[152 125 123 116 127]: 123, 152

[143 153 147 135 152 111 136]: 135, 153

[[108 123 111 157 131]
 [135 125 126 123 132]
 [134 137 133 106 118]]: 126, 157

[114 149 118 155 119 141 100]: 155, 155

[114 153 116 127 145]: 116, 153

[119  99 133 151 110]: 133, 151

[[151 136  98 143 147]
 [135 150 123 105 131]
 [105 140 146 108 120]]: 123, 151

[132 151 124 111 125]: 124, 151

[[134 112 131 124 131]
 [128 137 153 133 147]
 [132 135 115 118 140]]: 153, 153

[153 104  98 117 148]: 98, 153
---
[[103 104 115 118 142 138]
 [122 123 101 126 117 155]
 [127 121 141 101 126 113]] ==> 121

[[131 141 149 108 119 130]
 [124 150 147 110 128 140]
 [133 147 155 102 121 137]] ==> 147

[[110 128 130 114 134 155]
 [127 119 100 119 113 138]
 [112 131 148 112 140 143]] ==> 131

[[147 149 110 135 140 151]
 [110 112 137 125 112 112]
 [120 120 112 108 126 116]] ==> 120

[[111 155 125 149 137 148]
 [119 135 125 147 143 124]
 [125 141 107 147 157 127]] ==> 141

[[ 99 154 119 153 125 156]
 [ 99 148 106 146 107 145]
 [120 127 107 133 151 147]] ==> 127
---
[[134 126 118 128 134]
 [124 123 118 120 109]
 [124 138 122 150 133]] 126

[[140 120 151 156 140 130 129]
 [139 123 123 129 139 137 136]] 120

[141 118 155 115] 118

[[133 106 123 127]
 [132 130 108 127]] 106

[[148 117 115 102 136 140]
 [154 120 114 106 125 134]
 [138 150 153 119 133 145]] 117

[156 142 145 120] 142
---
[[124 147 137 121 116 153]
 [139 150 110 109 152 113]
 [137 134 106 117 154 100]] gives 137

[[112 110 142 126 108 109 147]
 [130 118 142 145 132 123 153]
 [110 116 123 114 114 120 137]] gives 110

[[152 131 156 109 114 136 142]
 [123 128 115 142 130 137 115]
 [108 139 116 136 139 116 107]] gives 108

[[137 133 144 139 152 141]
 [127 102 146 138 130 150]
 [109 115 125 120 103 142]] gives 109

[[132 153 140 140]
 [116 109 100 134]
 [116 110 117 140]] gives 116

[[146 133 111 128 126]
 [141 126 136 114 114]
 [138 104 148 131 120]] gives 138

[[113 137 103 129 146 135]
 [121 118 101 129 137 143]
 [113 140 107 130 146 134]] gives 113

[[124 153 129 115]
 [117 111 124 139]
 [153 120 133 130]] gives 153

[[125 124 147 114 135 134 129]
 [144 140 142 111 143 136 151]
 [146 135 145 125 117 126 135]] gives 146

[[113 113 117 103]
 [125 145 119 137]
 [124 116 131 106]] gives 124
---
[133 152  98 148]
148

[[106 138 115 127 123 128 128]
 [123 117 126 120 154 127 121]
 [134 124 143 134 137 126 122]]
122

[[147 121 131 156]
 [146 116 127 156]
 [148 122 131 156]]
156

[[132 108 133 141 129 127 128]
 [123 117 119 116 113 146 132]
 [126 103 135 153 138 120 144]]
144

[[134 127 137 139 126 151]
 [130 108 148 133 121 140]]
140

[147 149 134 129 126 127 129]
129
---
[120 154 123 138 156 144 129] out 154
[128 148 101 114 127 156 153] out 148
[124 125 129 136 126 150] out 125
[120 123 127 127 123 137 106] out 123
[104 102 102 102 103 102 104] out 102
[122 117 146 154 144 121] out 117
[143 128 128 158 150 135 107] out 128
[128 127 157 117 130] out 127
---
array([[111, 119, 126, 120, 150],
       [135, 129, 136, 122, 135],
       [111, 125, 116, 143, 134]])
126

array([[136, 154, 120, 123, 118, 128],
       [112, 141, 132, 136, 145, 135],
       [131, 129, 139, 128, 143, 116]])
123

array([[148, 155, 103, 102, 155,  98, 152],
       [101, 153, 155, 118, 143, 147, 132],
       [102, 156, 145, 102, 154, 100, 155]])
155

array([[134, 130, 129, 149],
       [119, 130, 130, 149],
       [156, 138, 132, 149]])
130

array([[135, 152, 146, 133],
       [149, 140, 132, 130],
       [132, 152, 139, 137]])
152

array([[148, 117, 126, 121, 133],
       [153, 131, 116, 130, 134],
       [156, 117, 126, 124, 135]])
126

array([[134, 119, 118, 125, 151],
       [101, 157, 116, 151, 101],
       [129, 129, 139, 125, 104]])
118

array([[124, 141, 131, 132],
       [125, 140, 129, 132],
       [124, 149, 150, 128]])
141

array([[122, 129, 106, 136, 151],
       [118, 144, 141, 129, 106],
       [140, 113, 118, 129, 148]])
106
---
[[ 99 119 116 122 136 126]
 [140 153 126 122 140 104]
 [123 134 147 142 109 144]] ==> 123

[[128 136 136 152 139]
 [118 131 114 135 131]
 [128 137 116 130 135]] ==> 128

[[116 150 133 115 121 131]
 [102 130 136 129 123 144]
 [133 126 140 119 134 102]] ==> 133

[[119 140 121 148 122 128]
 [134 122 129 133 128 137]
 [129 105 104 104 137 114]] ==> 129

[[102 147 127 131]
 [139 110 143 129]
 [157 123 118 137]] ==> 157

[[116 137 123 123 151 141]
 [123 137 133 126 152 146]
 [117 136 124 123 150 141]] ==> 117

[[126 112 145 109 132 130]
 [137 131 119 136 113 156]
 [102 139 140 110 126 112]] ==> 102
---
[[107 129 113 144 101 131]
 [112 131 119 138 113 139]
 [110 140 128 137 117 135]] gives 144

[155 126 127 146] gives 126

[[121 157 106 120]
 [146 137 126 126]
 [137 121 107 128]] gives 157

[[123 122 129 128 127 137 118]
 [116 110 129 119 127 150 104]] gives 127

[131 128 146 151] gives 128

[138 106 139 131 133] gives 139
